Below is a small trained network, with its code and all its weights. Each question gives an input and a class and asks what happens when units are switched off, that is, made to give their printed mean instead of their output.

import numpy as np


def w(rows, s, z=0):
    codes = np.array(rows[::2]) - 128.0
    scale = np.full(codes.shape[1], s)
    scale[-1] = z or s
    return codes * scale


def norm(h):
    return h / np.sqrt((h * h).mean(-1, keepdims=True) + 1e-5)


def f(y):
    return np.maximum(y, 0)


def log_softmax(a):
    a = a - a.max(-1, keepdims=True)
    return a - np.log(np.exp(a).sum(-1, keepdims=True))


def net(x, mask):
    res = np.array(x, float).reshape(1, 6) / 4 @ E
    u = 0
    for l in range(2):
        y = f(norm(res) @ A[l][:, :-1].T + A[l][:, -1])
        res = res + np.where(mask[u : u + 11], y, B[l][:, -1]) @ B[l][:, :-1]
        u += 11
    return log_softmax(norm(res)[-1] @ U[:, :-1].T + U[:, -1])


A, B = {}, {}
E = w([
[134,171,162],'x0',
[2,174,108],'x1',
[206,101,98],'x2',
[125,170,174],'x3',
[36,68,137],'x4',
[112,169,35],'x5',
],0.0078)
A[0] = w([
[125,113,37,34],'0.n1',
[225,139,135,46],'0.n2',
[234,141,130,80],'0.n3',
[111,86,94,73],'0.n4',
[151,192,254,105],'0.n5',
[93,75,37,5],'0.n6',
[154,152,144,43],'0.n7',
[150,134,60,117],'0.n8',
[74,88,107,83],'0.n9',
[230,62,183,104],'0.n10',
[116,126,221,5],'0.n11',
],0.0081,0.003)
B[0] = w([
[87,51,161,165],'0.n1',
[181,155,125,204],'0.n2',
[190,136,147,226],'0.n3',
[116,42,140,148],'0.n4',
[83,31,172,235],'0.n5',
[111,66,176,168],'0.n6',
[130,106,132,137],'0.n7',
[117,36,139,182],'0.n8',
[110,100,179,171],'0.n9',
[122,254,101,254],'0.n10',
[91,83,149,167],'0.n11',
],0.0074,0.004)
A[1] = w([
[171,149,165,33],'1.n1',
[120,164,144,146],'1.n2',
[59,91,205,30],'1.n3',
[152,152,63,253],'1.n4',
[127,110,8,43],'1.n5',
[167,193,91,182],'1.n6',
[117,157,59,38],'1.n7',
[129,127,123,98],'1.n8',
[48,143,113,172],'1.n9',
[103,51,29,108],'1.n10',
[95,92,43,18],'1.n11',
],0.012,0.0034)
B[1] = w([
[139,92,215,169],'1.n1',
[81,120,88,161],'1.n2',
[116,78,178,254],'1.n3',
[92,54,97,214],'1.n4',
[107,54,142,172],'1.n5',
[121,20,141,212],'1.n6',
[89,88,68,148],'1.n7',
[153,143,152,128],'1.n8',
[97,184,182,236],'1.n9',
[77,2,156,204],'1.n10',
[67,136,196,165],'1.n11',
],0.0078,0.0055)
U = w([
[109,121,90,10],'0',
[82,249,134,80],'1',
[180,164,158,207],'2',
[183,95,78,95],'3',
[84,206,58,75],'4',
[58,64,192,173],'5',
],0.021,0.012)

Each question gives the input, the list of numbers given to net, and the class t.
The units are the neurons (one row each of A and B). Each row of codes is followed by its name. A weight is (code - 128) times the scale printed after its matrix; where a second scale follows, it is the last column's (A, B and U).
mask holds one flag per neuron, layer by layer. A switched-off neuron (its flag False) gives its mean, the last column of its row in B, instead of its output. The means were averaged over made-up inputs and are rounded, as every weight is.
A unit's drop is (log p(t) with every unit on - log p(t) with that unit switched off) / (log p(t) with every unit on - log p(t) with every unit switched off).
The circuit of an input: a set's keep is (log p(t) with only the set's units on - log p(t) with every unit switched off) / (log p(t) with every unit on - log p(t) with every unit switched off). Starting from the 12 units with the biggest drops (on a tie, the unit counted first), units are removed one at a time, each time the one whose removal leaves the highest keep (on an exact tie, the one counted first), for as long as the keep stays at least 0.8.
circuit, biggest first: the units of the circuit, biggest drop first
k most important neurons: the k neurons with the biggest drops, biggest first
top k neurons in layer l: the k neurons of layer l with the biggest drops, biggest first
drop when u is switched off: that unit's drop, to one decimal
input [8,-5,1,6,-5,7], class 3: circuit, biggest first : (1.n6 1.n9)
input [-3,6,4,8,-6,7], class 5: circuit, biggest first : (1.n6)
input [0,-8,-2,-3,2,3], class 2: 3 most important neurons : (0.n3 1.n10 0.n2)
input [-7,0,-4,3,-8,-5], class 2: circuit, biggest first : (1.n10 1.n3 0.n10)
input [1,-3,-5,-2,-3,-6], class 2: circuit, biggest first : (1.n10 0.n10)
input [-6,-4,5,0,5,-2], class 3: circuit, biggest first : (1.n9 1.n3 0.n5 0.n10)
input [4,6,-2,7,-3,3], class 1: circuit, biggest first : (1.n10 1.n3)
input [1,1,-2,5,2,4], class 1: top 2 neurons in layer 1 : (1.n10 1.n9)
input [0,5,0,4,-2,3], class 4: drop when 1.n10 is switched off : 0.2
input [2,4,8,0,-6,-5], class 2: drop when 1.n11 is switched off : 0.0
input [5,-5,1,-3,-1,-8], class 2: drop when 0.n10 is switched off : 0.1
input [5,-4,3,4,-4,8], class 3: drop when 1.n6 is switched off : 0.4
